Here is a tiny trained network, its code and every weight. The questions are about switching its units off for an input and a class, where a switched-off unit gives its printed mean instead of its output.

import numpy as np


def w(rows, s, z=0):
    codes = np.array(rows[::2]) - 128.0
    scale = np.full(codes.shape[1], s)
    scale[-1] = z or s
    return codes * scale


def norm(h):
    return h / np.sqrt((h * h).mean(-1, keepdims=True) + 1e-5)


def f(y):
    return y / 2 * (1 + np.tanh(0.7978845608 * (y + 0.044715 * y**3)))


def log_softmax(a):
    a = a - a.max(-1, keepdims=True)
    return a - np.log(np.exp(a).sum(-1, keepdims=True))


def net(x, mask):
    res = np.array(x, float).reshape(1, 7) / 4 @ E
    u = 0
    for l in range(3):
        y = f(norm(res) @ A[l][:, :-1].T + A[l][:, -1])
        res = res + np.where(mask[u : u + 5], y, B[l][:, -1]) @ B[l][:, :-1]
        u += 5
    return log_softmax(norm(res)[-1] @ U[:, :-1].T + U[:, -1])


A, B = {}, {}
E = w([
[21,184,110,106,146],'x0',
[54,65,96,73,132],'x1',
[114,150,39,118,153],'x2',
[187,165,212,138,69],'x3',
[25,178,135,127,25],'x4',
[165,56,9,58,115],'x5',
[171,132,160,1,187],'x6',
],0.007)
A[0] = w([
[91,214,94,62,190,54],'L0N0',
[72,150,124,222,96,112],'L0N1',
[178,63,154,201,244,151],'L0N2',
[53,99,35,145,60,90],'L0N3',
[24,115,240,126,158,5],'L0N4',
],0.011,0.0029)
B[0] = w([
[82,138,159,68,252,197],'L0N0',
[138,145,100,176,202,236],'L0N1',
[214,123,71,194,177,253],'L0N2',
[194,57,39,190,70,244],'L0N3',
[54,5,247,167,171,199],'L0N4',
],0.011,0.0049)
A[1] = w([
[38,211,225,180,105,89],'L1N0',
[127,254,181,159,175,3],'L1N1',
[103,112,20,45,26,41],'L1N2',
[64,238,19,188,137,110],'L1N3',
[54,212,228,192,91,56],'L1N4',
],0.0087,0.0029)
B[1] = w([
[76,135,209,89,139,242],'L1N0',
[140,57,113,2,139,185],'L1N1',
[46,76,172,166,55,221],'L1N2',
[120,88,159,218,190,253],'L1N3',
[93,158,226,55,136,235],'L1N4',
],0.0091,0.0027)
A[2] = w([
[22,111,86,180,163,123],'L2N0',
[94,90,58,88,124,122],'L2N1',
[179,114,173,115,55,252],'L2N2',
[172,139,133,127,253,112],'L2N3',
[103,30,23,56,216,122],'L2N4',
],0.013,0.0036)
B[2] = w([
[171,124,208,207,140,198],'L2N0',
[73,102,129,120,140,166],'L2N1',
[77,133,41,199,167,173],'L2N2',
[191,120,91,156,111,240],'L2N3',
[85,166,194,7,132,255],'L2N4',
],0.017,0.0096)
U = w([
[109,202,108,132,124,43],'0',
[194,154,113,7,176,154],'1',
[90,89,69,128,58,90],'2',
[156,200,144,102,51,2],'3',
[232,118,123,215,165,197],'4',
[45,110,220,108,158,203],'5',
],0.014,0.0068)

Each question gives the input, the list of numbers given to net, and the class t.
The units are the neurons (one row each of A and B). Each row of codes is followed by its name. A weight is (code - 128) times the scale printed after its matrix; where a second scale follows, it is the last column's (A, B and U).
mask holds one flag per neuron, layer by layer. A switched-off neuron (its flag False) gives its mean, the last column of its row in B, instead of its output. The means were averaged over made-up inputs and are rounded, as every weight is.
A unit's drop is (log p(t) with every unit on - log p(t) with that unit switched off) / (log p(t) with every unit on - log p(t) with every unit switched off).
The circuit of an input: a set's keep is (log p(t) with only the set's units on - log p(t) with every unit switched off) / (log p(t) with every unit on - log p(t) with every unit switched off). Starting from the 12 units with the biggest drops (on a tie, the unit counted first), units are removed one at a time, each time the one whose removal leaves the highest keep (on an exact tie, the one counted first), for as long as the keep stays at least 0.8.
units of the circuit, in order: the units of the circuit, biggest drop first
unit that matters most: the unit with the biggest drop
top k neurons: the k neurons with the biggest drops, biggest first
top k neurons in layer l: the k neurons of layer l with the biggest drops, biggest first
drop when u is switched off: that unit's drop, to one decimal
input [7,-3,-1,-1,-5,-7,-5], class 4: units of the circuit, in order	(L2N4)
input [4,-4,-2,4,2,4,1], class 0: top 3 neurons	(L0N1 L0N4 L2N2)
input [4,7,-6,1,-1,8,-5], class 2: top 2 neurons	(L0N3 L0N0)
input [-7,-2,2,-3,4,7,8], class 5: units of the circuit, in order	(L1N2 L0N2 L2N1)
input [-8,3,-2,-6,3,4,-6], class 2: top 2 neurons	(L0N3 L2N3)
input [-3,2,-4,7,0,4,-3], class 2: units of the circuit, in order	(L2N0 L2N2)
input [5,3,7,-2,-3,3,-4], class 5: units of the circuit, in order	(L2N4 L2N0)
input [7,6,-4,8,2,3,-7], class 4: top 2 neurons in layer 0	(L0N3 L0N1)
input [7,5,-3,-2,4,-1,-7], class 4: top 3 neurons	(L2N0 L0N3 L2N4)
input [-5,0,5,0,0,7,6], class 5: top 2 neurons in layer 0	(L0N2 L0N1)
input [-3,1,0,-7,8,8,5], class 5: top 2 neurons in layer 2	(L2N4 L2N3)
input [2,1,7,-1,-7,0,-2], class 1: top 2 neurons	(L2N4 L0N1)
input [-5,3,-8,-4,-2,-7,2], class 4: top 2 neurons	(L0N2 L2N4)
input [-1,2,-3,-8,-3,-7,3], class 4: unit that matters most	L0N2
input [-1,3,-8,-6,-1,-7,1], class 4: top 3 neurons in layer 2	(L2N4 L2N1 L2N0)
input [6,8,1,-1,-3,7,8], class 5: top 2 neurons in layer 2	(L2N1 L2N4)
input [-2,-5,1,7,5,7,1], class 2: top 2 neurons in layer 2	(L2N0 L2N3)
input [5,8,-3,6,7,5,-2], class 4: top 2 neurons in layer 0	(L0N3 L0N0)
input [-7,-2,2,7,5,-7,-3], class 5: top 2 neurons in layer 0	(L0N3 L0N2)
input [3,6,0,-3,-5,-6,-5], class 4: unit that matters most	L0N2
input [4,5,2,-2,7,-2,-6], class 4: top 2 neurons in layer 2	(L2N0 L2N4)
input [0,-1,-6,7,-3,-2,6], class 4: top 2 neurons in layer 2	(L2N4 L2N2)
input [-4,1,7,-3,-7,5,-3], class 1: drop when L2N4 is switched off	0.7
